Small tables with named rows and columns. After each table, cells are looked up by row and column.

Lun
cols = Fon, Vugu, Tib, Sel, Dumari
Bapeb: [31.6, 31.3, 32.5, 31.3, 30.6]
Baki: [42.7, 43.0, 28.4, 41.7, 41.7]
Latat: [65.0, 64.3, 26.7, 66.5, 65.4]
Pizu: [59.1, 59.2, 20.3, 55.8, 57.7]
Kif: [23.5, 23.4, 75.3, 25.2, 24.2]
Seza: [30.8, 30.7, 36.4, 29.4, 30.1]
Kunuf: [42.7, 42.4, 60.2, 44.5, 43.5]

Kif, Sel: 25.2
Latat, Dumari: 65.4
Seza, Tib: 36.4
Pizu, Tib: 20.3
Bapeb, Vugu: 31.3
Baki, Fon: 42.7
Kunuf, Fon: 42.7
Bapeb, Dumari: 30.6
Seza, Sel: 29.4
Kif, Tib: 75.3

Madi:
	Nasi	Beva
Kifis	88.85	99.89
Kitu	93.83	11.44
Naredur	23.53	89.79

Kitu, Nasi => 93.83
Kitu, Beva => 11.44
Naredur, Beva => 89.79
Kifis, Nasi => 88.85
Naredur, Nasi => 23.53
Kifis, Beva => 99.89
Which row has the largest Nasi? Kitu

Rik.csv
,Sen,Naz,Zubuz
Vugutul,0.84,0.15,0.78
Satetot,-0.50,-0.69,-0.66
Dovipa,-0.12,-0.06,0.59
Tir,-0.50,0.23,-0.11

What is the Sen of Dovipa in Rik?
-0.12
What is the Sen of Satetot in Rik?
-0.50
What is the Naz of Dovipa in Rik?
-0.06
What is the Zubuz of Tir in Rik?
-0.11
What is the Naz of Vugutul in Rik?
0.15
What is the Zubuz of Satetot in Rik?
-0.66
What is the Sen of Vugutul in Rik?
0.84
What is the Zubuz of Vugutul in Rik?
0.78
What is the Sen of Tir in Rik?
-0.50
What is the Naz of Satetot in Rik?
-0.69
Row with the largest Zubuz: Vugutul

Vig =
	Fitonid	Ser	Kodepo	Vata	Tuto	Dev	Tigodeb
Sov	146	56	61	157	87	34	117
Nufub	150	134	77	44	167	159	55
Pugisa	61	203	130	48	24	163	159
Musa	113	62	133	143	120	161	59
Kopab	96	76	128	120	62	146	149
Tamal	16	64	55	170	76	141	136
Gek	45	152	76	98	87	75	126
Sak	40	79	93	148	145	88	46

Vata of Nufub is 44
Tuto of Sak is 145
Ser of Sak is 79
Fitonid of Sak is 40
Dev of Nufub is 159
Tuto of Musa is 120
Kodepo of Musa is 133
Tigodeb of Gek is 126
Tuto of Nufub is 167
Fitonid of Kopab is 96
Kodepo of Gek is 76
Fitonid of Gek is 45
Dev of Sov is 34
Row with the largest Vata: Tamal

Table Daros
,Laza,Nadu
Dodavir,6594,4397
Zaz,5076,6527
Kipe,3802,6248
Vudula,4898,8885
Mib,5453,4683
Rakudak,783,7754

Rakudak, Nadu: 7754
Dodavir, Laza: 6594
Mib, Nadu: 4683
Vudula, Laza: 4898
Mib, Laza: 5453
Rakudak, Laza: 783
Zaz, Laza: 5076
Kipe, Nadu: 6248
Dodavir, Nadu: 4397
Vudula, Nadu: 8885
Zaz, Nadu: 6527
Kipe, Laza: 3802
Row with the largest Laza: Dodavir

Table Mes
|  | Zadaved | Ponizo | Der | Dulol | Vuv | Buv | Gabufid | Mef |
|---|---|---|---|---|---|---|---|---|
| Puvu | 6473 | 6970 | 4332 | 5758 | 6815 | 6460 | 2651 | 7660 |
| Fiveri | 7132 | 4980 | 3295 | 5190 | 7896 | 6374 | 3111 | 7930 |
| Bir | 4315 | 4255 | 8474 | 6016 | 2473 | 5416 | 7684 | 3305 |
| Ziz | 6174 | 6288 | 2924 | 6086 | 7048 | 6089 | 2002 | 8178 |
| Ligi | 2993 | 4480 | 8175 | 6440 | 2523 | 5557 | 9872 | 2755 |
| Vog | 6755 | 5471 | 2963 | 4874 | 6718 | 5571 | 4396 | 8604 |
| Mesug | 3942 | 5921 | 9069 | 5288 | 1719 | 5304 | 8120 | 1797 |

Puvu, Zadaved: 6473
Fiveri, Mef: 7930
Bir, Mef: 3305
Ligi, Ponizo: 4480
Ligi, Dulol: 6440
Puvu, Buv: 6460
Fiveri, Gabufid: 3111

Table Lofene
	Dolo	Zug	Duv	Kisefos	Nul	Zevo	Gunazus	Repabu	Fabobe
Kug	31.48	2.86	13.49	1.85	12.15	-3.71	-28.29	38.08	47.27
Rogi	0.79	36.34	6.29	27.69	26.67	39.13	94.31	7.96	16.95
Pim	29.65	7.24	27.13	24.93	20.70	-2.70	-20.01	-21.83	-25.12
Zemazu	40.02	0.67	13.50	-5.94	11.90	-6.37	-43.63	35.00	31.08
Gev	-7.90	0.87	19.40	3.07	-8.74	15.19	16.17	31.26	31.36
Goge	26.95	-0.33	19.56	4.37	7.95	-3.40	-60.80	24.87	21.92

Zevo of Zemazu: -6.37
Fabobe of Kug: 47.27
Nul of Pim: 20.70
Kisefos of Zemazu: -5.94
Gunazus of Pim: -20.01
Duv of Rogi: 6.29
Dolo of Goge: 26.95
Duv of Pim: 27.13
Zug of Rogi: 36.34
Repabu of Goge: 24.87
Dolo of Gev: -7.90
Dolo of Rogi: 0.79
Zevo of Gev: 15.19
Kisefos of Kug: 1.85
Repabu of Zemazu: 35.00
Zug of Kug: 2.86
Kisefos of Rogi: 27.69
Which row has the largest Repabu? Kug

Kadil =
|  | Biv | Puf | Ton | Vafu | Sevubo | Nuzutu | Sibeme | Dez | Fadem | Bug |
|---|---|---|---|---|---|---|---|---|---|---|
| Gep | 166 | 117 | 44 | 184 | 175 | 142 | 134 | 240 | 210 | 51 |
| Nov | 119 | 93 | 117 | 125 | 128 | 147 | 173 | 135 | 128 | 118 |
| Beloz | 134 | 154 | 102 | 141 | 81 | 79 | 187 | 97 | 138 | 159 |
| Das | 123 | 164 | 112 | 151 | 122 | 129 | 182 | 144 | 129 | 187 |

What is the Nuzutu of Das in Kadil? 129
What is the Ton of Gep in Kadil? 44
What is the Nuzutu of Gep in Kadil? 142
What is the Puf of Gep in Kadil? 117
What is the Sevubo of Beloz in Kadil? 81
What is the Bug of Beloz in Kadil? 159
What is the Bug of Das in Kadil? 187
What is the Bug of Nov in Kadil? 118
What is the Fadem of Nov in Kadil? 128
What is the Dez of Beloz in Kadil? 97
What is the Vafu of Das in Kadil? 151

Table Rebobud
fields: Dig, Kap
Rek: [41, 20]
Zokin: [133, 165]
Kitonos: [3, 48]
Nug: [230, 160]
Mor: [71, 104]

Dig of Zokin is 133
Dig of Mor is 71
Kap of Rek is 20
Dig of Rek is 41
Kap of Mor is 104
Kap of Zokin is 165
Kap of Kitonos is 48
Dig of Kitonos is 3
Dig of Nug is 230
Kap of Nug is 160
Which row has the largest Dig? Nug

Domolas
|  | Lavik | Rapuzip | Vago | Nuzos | Zubef |
|---|---|---|---|---|---|
| Gusa | 109 | 72 | 92 | 99 | 70 |
| Nalipu | 209 | 27 | 75 | 170 | 91 |
| Komavor | 155 | 151 | 150 | 153 | 152 |
| Veralo | 150 | 153 | 153 | 151 | 148 |
| Vod | 149 | 151 | 155 | 155 | 151 |
| Noguvu | 156 | 149 | 153 | 148 | 149 |

What is the Lavik of Gusa in Domolas?
109
What is the Zubef of Vod in Domolas?
151
What is the Rapuzip of Nalipu in Domolas?
27
What is the Nuzos of Komavor in Domolas?
153
What is the Lavik of Veralo in Domolas?
150
What is the Zubef of Gusa in Domolas?
70
What is the Vago of Vod in Domolas?
155
What is the Vago of Veralo in Domolas?
153
What is the Nuzos of Nalipu in Domolas?
170
What is the Vago of Nalipu in Domolas?
75
What is the Vago of Noguvu in Domolas?
153
What is the Zubef of Nalipu in Domolas?
91
What is the Rapuzip of Komavor in Domolas?
151
What is the Rapuzip of Gusa in Domolas?
72
What is the Rapuzip of Veralo in Domolas?
153
What is the Lavik of Vod in Domolas?
149
What is the Zubef of Komavor in Domolas?
152

Table Mefof
,Vun,Luri,Pav
Rizesak,-925,-416,279
Feneg,-74,410,-130
Daramu,-562,-494,303
Mabilo,182,-203,-492
Lop,-616,475,578
Gogudon,-55,200,-195
Lom,-212,265,-461

Vun of Daramu = -562
Vun of Feneg = -74
Luri of Gogudon = 200
Luri of Daramu = -494
Pav of Mabilo = -492
Vun of Gogudon = -55
Luri of Lop = 475
Luri of Rizesak = -416
Pav of Gogudon = -195

Bav =
         Sitavu  Fise  Siras   Kaz   Dab
Lasokuv    6278  1953   4183  2011  6192
Tokid      3448  7834   4313  5993  4168
Dolo       6769  2097   3609  2013  5278
Tudu       6072  2095   4467  2058  6517
Dop        4904  4539   4231  7587  3093
Des        3237  5686   4082  6013  4363
Kos        6695  1989   3689  1984  5450
Vil        4696  4849   5363  6079  5350
Sir        4286  5143   5369  5266  5644
Zadan      5950  5412   7360  2931  7456
Bupo       6724  2017   3663  1994  5390
Godorep    4778  4828   4075  7639  3090
Pom        5643  4496   4442  4117  5133

Des, Dab: 4363
Tudu, Sitavu: 6072
Godorep, Dab: 3090
Zadan, Sitavu: 5950
Dolo, Dab: 5278
Dop, Sitavu: 4904
Kos, Kaz: 1984
Kos, Sitavu: 6695
Pom, Siras: 4442
Tokid, Kaz: 5993
Bupo, Sitavu: 6724
Sir, Dab: 5644
Which row has the largest Dab? Zadan

Ven =
,Febe,Tudozo,Teposet,Fofiz,Dup,Rutub,Buzanin
Subas,0.44,0.24,0.50,0.24,0.81,0.46,0.45
Puvon,0.40,0.39,0.36,0.43,0.52,0.50,0.25
Vib,0.47,0.32,0.36,0.41,0.38,0.30,0.60
Soronob,0.38,0.41,0.42,0.42,0.42,0.40,0.40
Semu,0.42,0.40,0.31,0.75,0.39,0.43,0.27
Lak,0.33,0.47,0.59,0.31,0.41,0.43,0.35
Vufo,0.19,0.51,0.58,0.25,0.22,0.27,0.51

What is the Fofiz of Vufo in Ven? 0.25
What is the Dup of Vufo in Ven? 0.22
What is the Tudozo of Puvon in Ven? 0.39
What is the Buzanin of Puvon in Ven? 0.25
What is the Teposet of Subas in Ven? 0.50
What is the Dup of Lak in Ven? 0.41
What is the Febe of Soronob in Ven? 0.38
What is the Teposet of Semu in Ven? 0.31
What is the Febe of Semu in Ven? 0.42
What is the Tudozo of Semu in Ven? 0.40
What is the Tudozo of Soronob in Ven? 0.41
What is the Rutub of Semu in Ven? 0.43
What is the Rutub of Lak in Ven? 0.43
What is the Fofiz of Subas in Ven? 0.24
What is the Dup of Puvon in Ven? 0.52
What is the Fofiz of Lak in Ven? 0.31
What is the Febe of Vufo in Ven? 0.19

